Here is a tiny trained network, its code and every weight. The questions are about switching its units off for an input and a target symbol, where a switched-off unit gives its printed mean instead of its output.

import numpy as np


def w(rows, s, z=0):
    codes = np.array(rows[::2]) - 128.0
    scale = np.full(codes.shape[1], s)
    scale[-1] = z or s
    return codes * scale


def f(y):
    return np.maximum(y, 0)


def softmax(a):
    e = np.exp(a - a.max(-1, keepdims=True))
    return e / e.sum(-1, keepdims=True)


def log_softmax(a):
    a = a - a.max(-1, keepdims=True)
    return a - np.log(np.exp(a).sum(-1, keepdims=True))


def net(x, mask):
    ids = ['αβγδεζθλμξτ'.index(c) for c in x.split()]
    T = len(ids)
    res = E[ids] + P[:T]
    u = 0
    for l in range(2):
        r = res
        for j in range(3):
            rows = slice(2 * j, 2 * j + 2)
            q, k, v = (r @ M[l][rows].T for M in (Q, K, V))
            z = softmax(np.where(np.tri(T) > 0, q @ k.T / 2**0.5, -1e9)) @ v
            o = O[l][rows]
            res = res + np.where(mask[u + j], z, o[:, -1]) @ o[:, :-1]
        u += 3
        y = f(res @ A[l][:, :-1].T + A[l][:, -1])
        res = res + np.where(mask[u : u + 8], y, B[l][:, -1]) @ B[l][:, :-1]
        u += 8
    return log_softmax(res[-1] @ U[:, :-1].T + U[:, -1])


Q, K, V, O, A, B = {}, {}, {}, {}, {}, {}
E = w([
[154,98,63,107,123,114,120],'α',
[96,156,166,122,106,112,181],'β',
[134,227,188,45,113,23,122],'γ',
[122,97,129,100,105,112,189],'δ',
[182,81,132,201,156,115,117],'ε',
[52,6,181,105,127,119,120],'ζ',
[20,103,139,163,167,152,186],'θ',
[213,149,42,112,126,148,144],'λ',
[159,145,122,128,91,143,160],'μ',
[168,181,82,99,123,109,101],'ξ',
[159,213,128,158,94,114,145],'τ',
],0.026)
P = w([
[241,134,208,58,230,254,160],'0',
[188,146,245,138,95,138,125],'1',
[162,142,190,112,127,170,114],'2',
[139,152,156,99,135,170,124],'3',
[131,146,172,115,124,125,128],'4',
[109,152,141,97,127,129,136],'5',
[98,157,118,81,131,123,139],'6',
[99,146,130,98,98,114,124],'7',
[100,139,136,97,119,89,140],'8',
[60,169,99,79,97,112,139],'9',
[110,144,145,78,108,89,121],'10',
],0.0062)
Q[0] = w([
[97,138,145,135,44,130,192],'0.h0',
[109,138,160,99,166,143,83],'0.h0',
[125,131,80,88,99,147,113],'0.h1',
[87,88,122,211,186,189,2],'0.h1',
[169,138,118,196,124,157,192],'0.h2',
[138,149,196,141,87,139,95],'0.h2',
],0.011)
K[0] = w([
[41,162,188,95,130,49,153],'0.h0',
[103,29,51,172,249,134,126],'0.h0',
[2,89,192,143,188,119,147],'0.h1',
[222,247,217,65,149,121,99],'0.h1',
[117,86,109,183,34,178,142],'0.h2',
[177,131,108,132,42,66,105],'0.h2',
],0.0065)
V[0] = w([
[31,147,126,174,2,202,245],'0.h0',
[125,159,141,116,123,121,207],'0.h0',
[70,75,125,129,101,145,53],'0.h1',
[206,22,112,53,55,128,89],'0.h1',
[53,139,107,84,228,114,49],'0.h2',
[161,132,182,90,191,178,179],'0.h2',
],0.0067)
O[0] = w([
[189,107,132,111,181,179,163,162],'0.h0',
[86,129,157,118,130,75,40,254],'0.h0',
[226,99,226,166,123,76,62,59],'0.h1',
[114,117,135,124,44,213,82,102],'0.h1',
[116,129,160,182,28,2,142,20],'0.h2',
[142,85,117,85,55,169,84,252],'0.h2',
],0.0068,0.0037)
A[0] = w([
[107,153,128,2,121,200,176,206],'0.n0',
[97,64,104,168,144,178,166,65],'0.n1',
[49,100,153,67,143,88,86,144],'0.n2',
[151,180,155,156,160,165,161,255],'0.n3',
[113,40,113,120,107,141,153,195],'0.n4',
[145,87,98,109,100,152,183,119],'0.n5',
[159,6,78,113,142,102,46,173],'0.n6',
[114,120,187,136,153,223,107,53],'0.n7',
],0.0093,0.0027)
B[0] = w([
[139,91,171,112,116,106,102,253],'0.n0',
[250,223,200,153,180,68,162,180],'0.n1',
[221,242,212,235,37,146,144,178],'0.n2',
[171,177,12,99,182,191,188,175],'0.n3',
[6,164,141,253,115,57,3,182],'0.n4',
[165,23,131,192,48,153,111,179],'0.n5',
[54,204,146,128,103,225,136,180],'0.n6',
[81,148,131,117,207,39,222,168],'0.n7',
],0.0066,0.012)
Q[1] = w([
[132,122,142,130,203,114,65],'1.h0',
[131,125,94,160,154,101,38],'1.h0',
[54,2,87,150,154,129,153],'1.h1',
[154,151,95,172,182,138,112],'1.h1',
[158,39,152,95,171,180,75],'1.h2',
[144,112,213,117,155,93,96],'1.h2',
],0.0096)
K[1] = w([
[120,139,166,38,136,119,153],'1.h0',
[129,171,113,38,27,4,127],'1.h0',
[117,25,57,164,180,243,125],'1.h1',
[192,141,87,136,151,187,124],'1.h1',
[160,39,191,63,129,134,98],'1.h2',
[51,1,166,97,87,188,202],'1.h2',
],0.0083)
V[1] = w([
[63,172,151,1,88,24,150],'1.h0',
[51,103,103,137,222,217,124],'1.h0',
[125,87,244,41,53,89,183],'1.h1',
[10,87,130,133,111,116,159],'1.h1',
[72,253,98,145,50,42,102],'1.h2',
[26,236,186,94,112,110,151],'1.h2',
],0.0041)
O[1] = w([
[94,146,158,98,41,77,107,88],'1.h0',
[2,47,136,134,80,167,63,87],'1.h0',
[95,82,98,182,135,114,170,254],'1.h1',
[55,176,158,58,129,129,106,22],'1.h1',
[170,64,158,57,191,158,121,212],'1.h2',
[91,151,44,154,150,163,125,232],'1.h2',
],0.0073,0.0051)
A[1] = w([
[13,122,227,119,176,147,235,126],'1.n0',
[234,109,120,121,96,107,166,109],'1.n1',
[92,3,121,94,104,98,180,132],'1.n2',
[153,146,84,186,171,134,145,147],'1.n3',
[146,65,103,93,112,120,115,87],'1.n4',
[169,121,91,185,102,147,58,184],'1.n5',
[161,144,82,51,112,125,130,1],'1.n6',
[48,122,148,125,59,121,66,121],'1.n7',
],0.0083,0.0036)
B[1] = w([
[225,147,97,92,105,72,141,248],'1.n0',
[103,66,157,200,156,160,187,255],'1.n1',
[97,109,232,42,154,164,93,155],'1.n2',
[40,163,143,90,216,118,57,251],'1.n3',
[93,145,183,140,132,76,83,155],'1.n4',
[121,65,137,165,88,14,118,213],'1.n5',
[165,197,254,155,115,110,86,182],'1.n6',
[97,184,89,113,89,137,182,171],'1.n7',
],0.0073,0.0087)
U = w([
[159,129,63,62,110,92,173,175],'α',
[97,141,17,115,106,100,103,253],'β',
[178,106,110,219,118,127,105,123],'γ',
[83,113,140,141,132,104,130,54],'δ',
[124,185,152,149,95,151,136,43],'ε',
[156,155,116,80,132,72,17,136],'ζ',
[108,115,130,161,136,198,208,163],'θ',
[53,97,212,86,160,110,99,193],'λ',
[128,186,138,131,156,184,99,108],'μ',
[74,120,190,164,191,130,2,84],'ξ',
[75,102,87,140,189,38,168,112],'τ',
],0.0083,0.0047)

Each question gives the input, a string of symbols that net reads in full, and the target symbol t.
The units are the heads (2 rows each of Q, K, V and O) and the neurons (one row each of A and B). Each row of codes is followed by its name. A weight is (code - 128) times the scale printed after its matrix; where a second scale follows, it is the last column's (O, A, B and U).
mask holds one flag per unit, layer by layer, with each layer's heads first. A switched-off unit (its flag False) gives its mean, the last column of its rows in O or B, instead of its output. The means were averaged over made-up inputs and are rounded, as every weight is.
A unit's drop is (log p(t) with every unit on - log p(t) with that unit switched off) / (log p(t) with every unit on - log p(t) with every unit switched off).
The circuit of an input: a set's keep is (log p(t) with only the set's units on - log p(t) with every unit switched off) / (log p(t) with every unit on - log p(t) with every unit switched off). Starting from the 12 units with the biggest drops (on a tie, the unit counted first), units are removed one at a time, each time the one whose removal leaves the highest keep (on an exact tie, the one counted first), for as long as the keep stays at least 0.8.
circuit, biggest first: the units of the circuit, biggest drop first
k most important neurons: the k neurons with the biggest drops, biggest first
top k neurons in layer l: the k neurons of layer l with the biggest drops, biggest first
heads that matter: for each layer, one digit per head in row order, 1 if its drop is at least 0.15 and else 0, layers parted by /
input λ β α δ, target λ: circuit, biggest first	1.n2, 0.n3
input τ μ θ γ μ τ λ ξ, target τ: circuit, biggest first	1.h1, 0.h1, 0.n2
input α γ α μ γ λ ζ λ γ δ β, target γ: heads that matter	110 / 010
input θ λ δ δ, target λ: circuit, biggest first	1.n2, 1.h0
input τ λ λ ε, target ξ: circuit, biggest first	1.n3, 1.n0
input ζ τ ξ θ γ β θ λ μ μ, target τ: circuit, biggest first	0.h1, 1.h1, 0.n2
input λ ε α, target β: most important neuron	1.n7
input θ τ α λ ξ γ τ, target τ: circuit, biggest first	1.h1, 0.h1, 0.n2
input γ τ τ ξ μ α, target ζ: heads that matter	110 / 111
input μ λ β μ μ γ δ ζ ζ, target γ: heads that matter	000 / 000
input λ ε ε ζ ζ ξ μ γ λ δ α, target γ: circuit, biggest first	0.h1, 1.h1
input δ μ α τ, target μ: circuit, biggest first	0.n3, 0.h2, 1.n3
input ζ γ θ α δ τ ζ μ τ α δ, target γ: circuit, biggest first	0.h1, 1.h1
input ζ θ ζ δ μ γ ε β ε ξ, target γ: 2 most important neurons	1.n1, 0.n7
input λ λ δ ζ β γ ε δ α, target γ: top 2 neurons in layer 0	0.n7, 0.n3
input ε μ θ, target τ: heads that matter	100 / 000
input θ ζ μ ζ θ τ β γ ξ ε, target τ: 2 most important neurons	1.n3, 0.n2
input γ ζ ζ ξ δ λ, target γ: circuit, biggest first	0.h1
input ε θ δ β μ δ δ γ, target τ: circuit, biggest first	0.h1, 1.h1
input γ λ λ λ μ, target λ: heads that matter	111 / 011
input δ ξ δ α μ δ ξ μ ζ γ, target γ: top 2 neurons in layer 1	1.n3, 1.n1
input β λ ζ τ δ ξ μ ε γ ξ, target γ: circuit, biggest first	0.h1, 1.n1, 1.h1
input λ δ τ ξ γ μ μ, target λ: top 3 neurons in layer 1	1.n2, 1.n0, 1.n4
input τ γ ε, target μ: 3 most important neurons	0.n2, 0.n6, 0.n0
input β θ λ λ μ μ γ τ ζ δ μ, target γ: heads that matter	110 / 010
input γ λ δ ε β α, target ζ: top 2 neurons in layer 1	1.n6, 1.n1
